Here is a tiny trained network, its code and every weight. The questions are about switching its units off for an input and a target symbol, where a switched-off unit gives its printed mean instead of its output.

import numpy as np


def w(rows, s, z=0):
    codes = np.array(rows[::2]) - 128.0
    scale = np.full(codes.shape[1], s)
    scale[-1] = z or s
    return codes * scale


def norm(h):
    return h / np.sqrt((h * h).mean(-1, keepdims=True) + 1e-5)


def f(y):
    return np.maximum(y, 0)


def softmax(a):
    e = np.exp(a - a.max(-1, keepdims=True))
    return e / e.sum(-1, keepdims=True)


def log_softmax(a):
    a = a - a.max(-1, keepdims=True)
    return a - np.log(np.exp(a).sum(-1, keepdims=True))


def net(x, mask):
    ids = ['Ψαβηξτφ'.index(c) for c in x.split()]
    T = len(ids)
    res = E[ids] + P[:T]
    u = 0
    for l in range(2):
        q, k, v = (norm(res) @ M[l].T for M in (Q, K, V))
        z = softmax(np.where(np.tri(T) > 0, q @ k.T / 3**0.5, -1e9)) @ v
        res = res + np.where(mask[u], z, O[l][:, -1]) @ O[l][:, :-1]
        u += 1
        y = f(norm(res) @ A[l][:, :-1].T + A[l][:, -1])
        res = res + np.where(mask[u : u + 4], y, B[l][:, -1]) @ B[l][:, :-1]
        u += 4
    return log_softmax(norm(res)[-1] @ U[:, :-1].T + U[:, -1])


Q, K, V, O, A, B = {}, {}, {}, {}, {}, {}
E = w([
[117,181,149,66,205],'Ψ',
[130,113,125,114,114],'α',
[115,153,181,141,68],'β',
[156,132,129,137,123],'η',
[62,84,146,250,117],'ξ',
[176,140,124,157,131],'τ',
[153,69,64,149,168],'φ',
],0.021)
P = w([
[91,67,184,129,171],'0',
[138,168,79,119,130],'1',
[86,215,2,82,85],'2',
[115,176,92,107,140],'3',
[166,118,98,104,68],'4',
[112,83,239,151,106],'5',
[155,102,98,106,69],'6',
[171,101,74,91,70],'7',
],0.0052)
Q[0] = w([
[119,90,204,183,147],'L0H0',
[150,34,249,162,101],'L0H0',
[166,67,138,113,159],'L0H0',
],0.011)
K[0] = w([
[42,177,59,143,119],'L0H0',
[81,233,2,161,88],'L0H0',
[130,129,13,122,138],'L0H0',
],0.0089)
V[0] = w([
[131,136,199,106,16],'L0H0',
[26,35,92,49,141],'L0H0',
[154,86,1,131,50],'L0H0',
],0.0059)
O[0] = w([
[122,154,187,192,32,190],'L0H0',
[53,202,75,140,150,160],'L0H0',
[224,122,2,139,84,253],'L0H0',
],0.0077,0.0027)
A[0] = w([
[124,93,59,138,221,3],'L0N0',
[189,208,137,2,175,209],'L0N1',
[141,179,172,121,67,45],'L0N2',
[160,236,246,95,145,228],'L0N3',
],0.0061,0.0025)
B[0] = w([
[158,62,7,145,146,162],'L0N0',
[71,87,198,199,255,252],'L0N1',
[135,82,209,143,100,165],'L0N2',
[71,153,114,63,125,253],'L0N3',
],0.009,0.0024)
Q[1] = w([
[162,212,171,19,16],'L1H0',
[217,108,154,57,111],'L1H0',
[3,100,164,141,148],'L1H0',
],0.0061)
K[1] = w([
[202,92,3,107,173],'L1H0',
[165,117,114,134,248],'L1H0',
[157,164,177,77,86],'L1H0',
],0.0053)
V[1] = w([
[165,116,93,254,98],'L1H0',
[191,98,61,41,138],'L1H0',
[99,68,159,190,133],'L1H0',
],0.0062)
O[1] = w([
[57,1,140,180,59,152],'L1H0',
[167,139,115,111,91,1],'L1H0',
[55,121,83,228,69,198],'L1H0',
],0.0054,0.0018)
A[1] = w([
[74,219,182,124,184,251],'L1N0',
[124,102,106,1,48,71],'L1N1',
[169,179,145,235,202,40],'L1N2',
[186,154,143,181,21,223],'L1N3',
],0.0064,0.0018)
B[1] = w([
[225,122,54,113,33,231],'L1N0',
[1,94,101,61,190,178],'L1N1',
[40,94,144,60,90,168],'L1N2',
[88,219,188,134,160,253],'L1N3',
],0.0065,0.0048)
U = w([
[97,187,148,79,232,178],'Ψ',
[145,195,32,120,44,169],'α',
[79,165,216,112,40,78],'β',
[224,125,150,2,60,54],'η',
[33,89,126,244,114,101],'ξ',
[172,34,177,103,135,220],'τ',
[161,78,3,161,216,4],'φ',
],0.0098,0.0045)

Each question gives the input, a string of symbols that net reads in full, and the target symbol t.
The units are the heads (3 rows each of Q, K, V and O) and the neurons (one row each of A and B). Each row of codes is followed by its name. A weight is (code - 128) times the scale printed after its matrix; where a second scale follows, it is the last column's (O, A, B and U).
mask holds one flag per unit, layer by layer, with each layer's heads first. A switched-off unit (its flag False) gives its mean, the last column of its rows in O or B, instead of its output. The means were averaged over made-up inputs and are rounded, as every weight is.
A unit's drop is (log p(t) with every unit on - log p(t) with that unit switched off) / (log p(t) with every unit on - log p(t) with every unit switched off).
The circuit of an input: a set's keep is (log p(t) with only the set's units on - log p(t) with every unit switched off) / (log p(t) with every unit on - log p(t) with every unit switched off). Starting from all 10 units, units are removed one at a time, each time the one whose removal leaves the highest keep (on an exact tie, the one counted first), for as long as the keep stays at least 0.8.
units of the circuit, in order: the units of the circuit, biggest drop first
k most important neurons: the k neurons with the biggest drops, biggest first
top k neurons in layer l: the k neurons of layer l with the biggest drops, biggest first
drop of u: that unit's drop, to one decimal
input φ τ φ α α τ, target φ: units of the circuit, in order => [L0H0]
input η η α φ τ α η α, target τ: 2 most important neurons => [L1N0; L1N1]
input α Ψ τ β β α α η, target β: units of the circuit, in order => [L1N3; L0H0]
input τ α Ψ τ τ η, target Ψ: 2 most important neurons => [L1N3; L1N0]
input η α α τ, target η: 2 most important neurons => [L0N3; L1N0]
input η τ τ, target η: units of the circuit, in order => [L0H0; L0N3; L1N0]
input ξ η τ α, target ξ: 2 most important neurons => [L0N1; L1N0]
input φ α Ψ α, target φ: units of the circuit, in order => [L0H0; L0N0]
input α ξ ξ α τ α, target ξ: units of the circuit, in order => [L1H0; L0H0]
input Ψ η α τ, target Ψ: top 2 neurons in layer 0 => [L0N1; L0N3]
input η τ α, target η: units of the circuit, in order => [L0H0; L1H0; L0N3; L1N3]
input Ψ β α, target Ψ: 2 most important neurons => [L0N1; L0N3]
input φ φ α φ τ, target φ: units of the circuit, in order => [L0H0; L0N1]
input τ η τ α, target τ: units of the circuit, in order => [L0H0]
input α Ψ τ α α, target Ψ: 3 most important neurons => [L1N1; L1N0; L1N3]
input η φ η, target η: top 2 neurons in layer 0 => [L0N3; L0N1]
input η α α, target η: 2 most important neurons => [L1N0; L0N1]
input φ ξ ξ η, target φ: 2 most important neurons => [L0N0; L1N3]
input α α Ψ τ η τ, target β: top 3 neurons in layer 1 => [L1N2; L1N3; L1N0]
input Ψ τ η, target Ψ: units of the circuit, in order => [L0H0]
input ξ α α τ, target ξ: 2 most important neurons => [L1N2; L0N1]
input α α α τ τ α, target α: drop of L0H0 => 1.2
input η τ η α α η, target η: drop of L1H0 => 0.1
input τ α Ψ τ τ τ φ τ, target τ: drop of L0N1 => 0.1
input α φ α τ α, target φ: drop of L0N3 => 0.1
